Here is a tiny trained network, its code and every weight. The questions are about switching its units off for an input and a class, where a switched-off unit gives its printed mean instead of its output.

import numpy as np


def w(rows, s, z=0):
    codes = np.array(rows[::2]) - 128.0
    scale = np.full(codes.shape[1], s)
    scale[-1] = z or s
    return codes * scale


def norm(h):
    return h / np.sqrt((h * h).mean(-1, keepdims=True) + 1e-5)


def f(y):
    return np.maximum(y, 0)


def log_softmax(a):
    a = a - a.max(-1, keepdims=True)
    return a - np.log(np.exp(a).sum(-1, keepdims=True))


def net(x, mask):
    res = np.array(x, float).reshape(1, 3) / 4 @ E
    u = 0
    for l in range(2):
        y = f(norm(res) @ A[l][:, :-1].T + A[l][:, -1])
        res = res + np.where(mask[u : u + 15], y, B[l][:, -1]) @ B[l][:, :-1]
        u += 15
    return log_softmax(norm(res)[-1] @ U[:, :-1].T + U[:, -1])


A, B = {}, {}
E = w([
[97,87,182,92,76,30,105],'x0',
[78,185,153,205,153,129,79],'x1',
[83,234,110,32,6,211,59],'x2',
],0.0017)
A[0] = w([
[110,57,202,133,171,44,116,83],'0.n1',
[62,199,195,172,116,147,55,110],'0.n2',
[68,67,170,120,115,94,88,5],'0.n3',
[32,135,216,115,118,67,128,26],'0.n4',
[82,129,136,251,161,97,83,123],'0.n5',
[145,194,222,178,142,52,21,66],'0.n6',
[79,199,102,49,72,162,155,108],'0.n7',
[102,150,183,51,83,72,90,133],'0.n8',
[180,130,75,149,181,174,181,100],'0.n9',
[61,149,184,83,92,125,55,118],'0.n10',
[104,64,186,95,140,65,103,63],'0.n11',
[139,120,140,134,226,134,139,144],'0.n12',
[138,94,122,114,161,122,183,184],'0.n13',
[127,184,96,210,120,222,131,106],'0.n14',
[150,68,104,2,89,78,212,121],'0.n15',
],0.0032,0.002)
B[0] = w([
[141,160,214,94,149,180,52,253],'0.n1',
[76,98,51,66,126,157,220,222],'0.n2',
[201,162,61,232,88,180,116,159],'0.n3',
[219,153,49,201,105,129,118,186],'0.n4',
[95,152,92,30,156,129,210,254],'0.n5',
[82,192,59,132,130,94,254,209],'0.n6',
[104,95,174,78,194,75,63,249],'0.n7',
[209,118,84,200,116,153,66,236],'0.n8',
[121,144,159,188,58,57,124,217],'0.n9',
[166,50,209,72,168,171,111,229],'0.n10',
[200,142,79,250,104,123,110,197],'0.n11',
[120,169,170,122,86,88,61,233],'0.n12',
[93,189,167,88,158,153,73,225],'0.n13',
[201,52,114,156,50,37,88,218],'0.n14',
[32,217,48,157,143,115,231,252],'0.n15',
],0.003,0.0023)
A[1] = w([
[165,40,85,121,192,148,119,191],'1.n1',
[109,82,108,89,114,114,111,148],'1.n2',
[155,93,218,131,177,144,157,70],'1.n3',
[174,130,159,167,190,63,193,94],'1.n4',
[53,148,81,121,113,116,214,131],'1.n5',
[155,128,88,112,164,190,129,147],'1.n6',
[233,119,108,181,80,146,105,109],'1.n7',
[156,111,156,73,121,136,107,61],'1.n8',
[164,154,252,87,108,165,203,1],'1.n9',
[131,119,160,174,160,102,162,113],'1.n10',
[72,254,167,134,115,119,73,168],'1.n11',
[132,176,88,68,28,198,94,106],'1.n12',
[175,35,129,102,110,49,163,139],'1.n13',
[151,134,107,169,90,207,100,119],'1.n14',
[107,143,193,106,149,107,138,66],'1.n15',
],0.0048,0.0043)
B[1] = w([
[185,185,196,35,137,75,125,182],'1.n1',
[166,177,145,135,171,159,174,175],'1.n2',
[54,88,192,56,182,217,36,159],'1.n3',
[49,47,100,150,61,179,94,252],'1.n4',
[81,243,73,234,193,203,222,203],'1.n5',
[156,203,176,97,180,118,139,163],'1.n6',
[217,50,86,158,33,2,63,186],'1.n7',
[51,76,152,174,153,172,127,145],'1.n8',
[206,185,222,35,114,180,164,128],'1.n9',
[105,99,84,93,77,196,104,200],'1.n10',
[229,185,175,58,183,89,171,238],'1.n11',
[50,41,105,218,100,134,110,243],'1.n12',
[199,240,104,163,154,101,172,178],'1.n13',
[151,102,130,109,125,94,164,164],'1.n14',
[97,45,149,113,93,161,73,144],'1.n15',
],0.0041,0.0039)
U = w([
[22,23,233,28,189,236,12,219],'0',
[28,214,31,219,205,234,233,98],'1',
[223,3,23,239,7,17,39,5],'2',
[239,224,176,53,221,47,190,171],'3',
],0.0064,0.0024)

Each question gives the input, the list of numbers given to net, and the class t.
The units are the neurons (one row each of A and B). Each row of codes is followed by its name. A weight is (code - 128) times the scale printed after its matrix; where a second scale follows, it is the last column's (A, B and U).
mask holds one flag per neuron, layer by layer. A switched-off neuron (its flag False) gives its mean, the last column of its row in B, instead of its output. The means were averaged over made-up inputs and are rounded, as every weight is.
A unit's drop is (log p(t) with every unit on - log p(t) with that unit switched off) / (log p(t) with every unit on - log p(t) with every unit switched off).
The circuit of an input: a set's keep is (log p(t) with only the set's units on - log p(t) with every unit switched off) / (log p(t) with every unit on - log p(t) with every unit switched off). Starting from the 12 units with the biggest drops (on a tie, the unit counted first), units are removed one at a time, each time the one whose removal leaves the highest keep (on an exact tie, the one counted first), for as long as the keep stays at least 0.8.
units of the circuit, in order: the units of the circuit, biggest drop first
most important unit: the unit with the biggest drop
k most important neurons: the k neurons with the biggest drops, biggest first
k most important neurons of layer l: the k neurons of layer l with the biggest drops, biggest first
input [5,5,0], class 1: units of the circuit, in order => (0.n2)
input [-3,-7,-5], class 1: 2 most important neurons => (0.n15, 0.n10)
input [-1,5,5], class 0: 2 most important neurons of layer 1 => (1.n5, 1.n12)
input [-6,-5,-5], class 2: units of the circuit, in order => (0.n9, 1.n7)
input [0,-6,-5], class 1: units of the circuit, in order => (0.n15, 1.n5)
input [-4,5,7], class 0: 2 most important neurons => (1.n12, 0.n15)
input [-8,-2,-7], class 2: units of the circuit, in order => (0.n9, 1.n7, 0.n15)
input [-2,2,0], class 3: 2 most important neurons => (0.n14, 0.n15)
input [8,-8,-7], class 1: 4 most important neurons of layer 0 => (0.n15, 0.n10, 0.n7, 0.n8)
input [-1,-2,3], class 3: 3 most important neurons => (0.n7, 1.n4, 1.n1)
input [-3,1,-3], class 3: 4 most important neurons => (0.n12, 1.n11, 0.n9, 0.n10)
input [7,4,6], class 2: 3 most important neurons => (0.n8, 0.n4, 1.n12)
input [-1,-8,0], class 1: 2 most important neurons => (0.n15, 1.n5)
input [5,-7,-2], class 1: most important unit => 0.n15
input [6,7,2], class 1: 2 most important neurons => (0.n6, 0.n2)
input [-8,6,-1], class 2: 2 most important neurons => (0.n14, 0.n15)
input [-3,-3,-2], class 3: 4 most important neurons => (1.n11, 0.n13, 0.n12, 0.n2)
input [2,3,2], class 3: 2 most important neurons of layer 0 => (0.n10, 0.n15)
input [-1,-8,-7], class 1: 3 most important neurons of layer 0 => (0.n15, 0.n10, 0.n7)
input [-6,1,-6], class 0: most important unit => 0.n8
